Below is a small trained network, with its code and all its weights. Each question gives an input and a class and asks what happens when units are switched off, that is, made to give their printed mean instead of their output.

import numpy as np


def w(rows, s, z=0):
    codes = np.array(rows[::2]) - 128.0
    scale = np.full(codes.shape[1], s)
    scale[-1] = z or s
    return codes * scale


def f(y):
    return np.maximum(y, 0)


def log_softmax(a):
    a = a - a.max(-1, keepdims=True)
    return a - np.log(np.exp(a).sum(-1, keepdims=True))


def net(x, mask):
    res = np.array(x, float).reshape(1, 7) / 4 @ E
    y = f(res @ A[0][:, :-1].T + A[0][:, -1])
    res = res + np.where(mask, y, B[0][:, -1]) @ B[0][:, :-1]
    return log_softmax(res[-1] @ U[:, :-1].T + U[:, -1])


A, B = {}, {}
E = w([
[158,137,240,206,98,115],'x0',
[95,95,113,153,93,1],'x1',
[48,198,111,159,50,173],'x2',
[88,50,170,64,88,163],'x3',
[130,128,127,128,131,127],'x4',
[130,127,128,128,127,127],'x5',
[195,174,135,36,67,98],'x6',
],0.008)
A[0] = w([
[179,129,167,115,174,195,84],'N1',
[190,211,167,207,146,104,102],'N2',
[138,224,88,114,186,100,121],'N3',
[82,147,130,128,72,150,115],'N4',
[92,91,214,252,184,144,120],'N5',
[144,147,75,88,165,207,109],'N6',
[149,176,164,119,176,217,75],'N7',
[153,153,47,27,90,111,136],'N8',
[159,224,40,169,178,117,160],'N9',
[118,183,118,95,176,198,61],'N10',
[92,55,125,68,105,176,75],'N11',
[175,114,93,104,134,227,93],'N12',
[127,109,88,113,94,86,118],'N13',
[90,87,45,107,122,40,111],'N14',
[198,164,186,102,36,99,159],'N15',
[94,111,99,104,125,46,35],'N16',
[184,80,200,134,179,109,99],'N17',
[195,86,117,123,194,99,115],'N18',
[114,66,229,127,66,153,119],'N19',
[158,165,215,113,163,190,74],'N20',
[147,197,96,29,120,96,159],'N21',
[91,171,133,188,63,175,98],'N22',
[56,163,160,173,45,161,149],'N23',
[149,190,2,142,172,110,103],'N24',
[72,184,98,133,70,153,33],'N25',
[55,167,101,130,71,146,80],'N26',
[190,25,156,102,188,112,85],'N27',
[101,115,198,173,88,35,102],'N28',
[101,119,68,111,89,70,141],'N29',
[80,190,108,128,51,157,18],'N30',
[59,83,40,144,194,154,123],'N31',
[185,66,151,89,209,115,49],'N32',
[114,134,122,137,126,43,71],'N33',
[36,68,89,182,191,142,198],'N34',
[84,161,132,154,55,183,7],'N35',
[88,63,171,76,96,144,132],'N36',
[81,48,84,64,84,162,107],'N37',
[98,84,39,132,105,67,123],'N38',
[146,166,108,102,170,182,85],'N39',
],0.0073,0.002)
B[0] = w([
[51,193,162,154,78,71,190],'N1',
[148,13,87,228,23,160,211],'N2',
[156,61,111,178,68,148,197],'N3',
[162,161,68,109,148,76,192],'N4',
[192,152,185,91,180,199,240],'N5',
[43,186,179,142,94,123,213],'N6',
[48,163,160,151,89,75,201],'N7',
[170,151,148,96,160,253,248],'N8',
[168,22,96,221,56,177,228],'N9',
[43,158,173,144,105,71,193],'N10',
[137,37,94,205,73,132,208],'N11',
[49,174,172,131,78,96,205],'N12',
[87,150,182,136,126,154,181],'N13',
[37,163,182,142,105,122,236],'N14',
[213,128,208,52,193,235,226],'N15',
[73,167,171,138,103,108,191],'N16',
[132,190,39,119,168,76,190],'N17',
[96,168,60,132,156,51,203],'N18',
[153,39,65,202,75,138,208],'N19',
[45,148,164,162,88,103,192],'N20',
[186,134,182,72,182,197,235],'N21',
[151,142,69,109,165,74,215],'N22',
[153,154,79,102,190,79,244],'N23',
[152,35,105,227,54,153,221],'N24',
[171,179,64,85,193,43,200],'N25',
[168,167,55,81,209,59,210],'N26',
[123,181,37,117,164,37,217],'N27',
[50,191,207,146,76,155,222],'N28',
[108,181,173,132,117,139,211],'N29',
[149,184,66,80,189,64,205],'N30',
[183,150,200,50,185,229,232],'N31',
[149,198,50,115,186,41,206],'N32',
[59,125,169,124,99,128,186],'N33',
[246,132,216,50,198,200,254],'N34',
[132,149,89,126,143,76,197],'N35',
[173,3,74,193,39,137,207],'N36',
[161,38,70,214,41,168,231],'N37',
[70,175,185,140,85,136,223],'N38',
[47,151,171,136,93,113,184],'N39',
],0.0055)
U = w([
[128,161,24,102,185,31,97],'0',
[3,162,206,133,85,96,77],'1',
[135,114,144,125,120,155,253],'2',
[156,33,70,172,69,135,93],'3',
[196,143,203,70,186,191,70],'4',
],0.012,0.0078)

Each question gives the input, the list of numbers given to net, and the class t.
The units are the neurons (one row each of A and B). Each row of codes is followed by its name. A weight is (code - 128) times the scale printed after its matrix; where a second scale follows, it is the last column's (A, B and U).
mask holds one flag per neuron, in row order. A switched-off neuron (its flag False) gives its mean, the last column of its row in B, instead of its output. The means were averaged over made-up inputs and are rounded, as every weight is.
A unit's drop is (log p(t) with every unit on - log p(t) with that unit switched off) / (log p(t) with every unit on - log p(t) with every unit switched off).
The circuit of an input: a set's keep is (log p(t) with only the set's units on - log p(t) with every unit switched off) / (log p(t) with every unit on - log p(t) with every unit switched off). Starting from the 12 units with the biggest drops (on a tie, the unit counted first), units are removed one at a time, each time the one whose removal leaves the highest keep (on an exact tie, the one counted first), for as long as the keep stays at least 0.8.
circuit, biggest first: the units of the circuit, biggest drop first
most important unit: the unit with the biggest drop
k most important neurons: the k neurons with the biggest drops, biggest first
drop when u is switched off: that unit's drop, to one decimal
input [4,8,1,-5,-1,6,8], class 1: most important unit => N28
input [1,-8,7,-4,-2,-3,5], class 1: 2 most important neurons => (N7 N10)
input [-4,3,4,1,-3,7,5], class 4: circuit, biggest first => (N8 N21)
input [3,-1,1,-8,0,-7,-5], class 3: 2 most important neurons => (N2 N9)
input [3,5,4,-7,-2,-8,-8], class 4: circuit, biggest first => (N5 N34)
input [1,-5,5,-3,0,4,4], class 0: circuit, biggest first => (N30 N25 N34)
input [2,-5,4,7,5,4,-1], class 3: circuit, biggest first => (N19 N36)
input [-4,5,1,1,-5,5,-8], class 4: circuit, biggest first => (N34 N31)
input [-1,-2,-6,4,-6,8,-3], class 0: 2 most important neurons => (N27 N32)
input [-6,7,3,4,-1,-3,1], class 1: 2 most important neurons => (N14 N38)
input [6,0,-4,-2,0,-6,-7], class 4: 2 most important neurons => (N5 N34)
input [-6,-3,6,6,0,-7,-4], class 0: 2 most important neurons => (N26 N25)
input [-6,-7,5,-3,-1,-4,-8], class 4: 3 most important neurons => (N34 N31 N14)
input [-3,-5,3,0,7,2,-8], class 4: circuit, biggest first => (N34)
input [1,-1,6,-8,2,-2,-6], class 3: 2 most important neurons => (N9 N2)
input [0,0,2,1,7,3,1], class 0: 2 most important neurons => (N34 N31)
input [-6,2,5,7,-2,-1,8], class 4: 3 most important neurons => (N8 N21 N15)
input [5,8,-8,-1,-1,-5,-8], class 0: 4 most important neurons => (N27 N17 N32 N18)
input [-3,2,7,-8,6,4,-6], class 3: 4 most important neurons => (N9 N24 N3 N2)
input [7,-5,4,-8,-5,-7,-5], class 3: most important unit => N2
input [-3,2,6,5,-1,-5,-7], class 4: 2 most important neurons => (N34 N31)
input [-6,-1,-4,-1,-7,-1,-8], class 4: 2 most important neurons => (N34 N31)
input [-2,3,-7,7,-3,5,1], class 0: 2 most important neurons => (N27 N32)
input [5,-6,-6,-8,3,-1,-3], class 3: drop when N9 is switched off => 0.3
input [-7,8,4,0,6,-3,6], class 1: drop when N14 is switched off => 0.3
input [6,-2,2,-8,1,-3,-2], class 3: drop when N7 is switched off => 0.0
input [5,-6,2,-8,-4,-2,-3], class 3: circuit, biggest first => (N2)
input [-3,5,-4,-3,-1,-2,-2], class 1: drop when N25 is switched off => 0.1
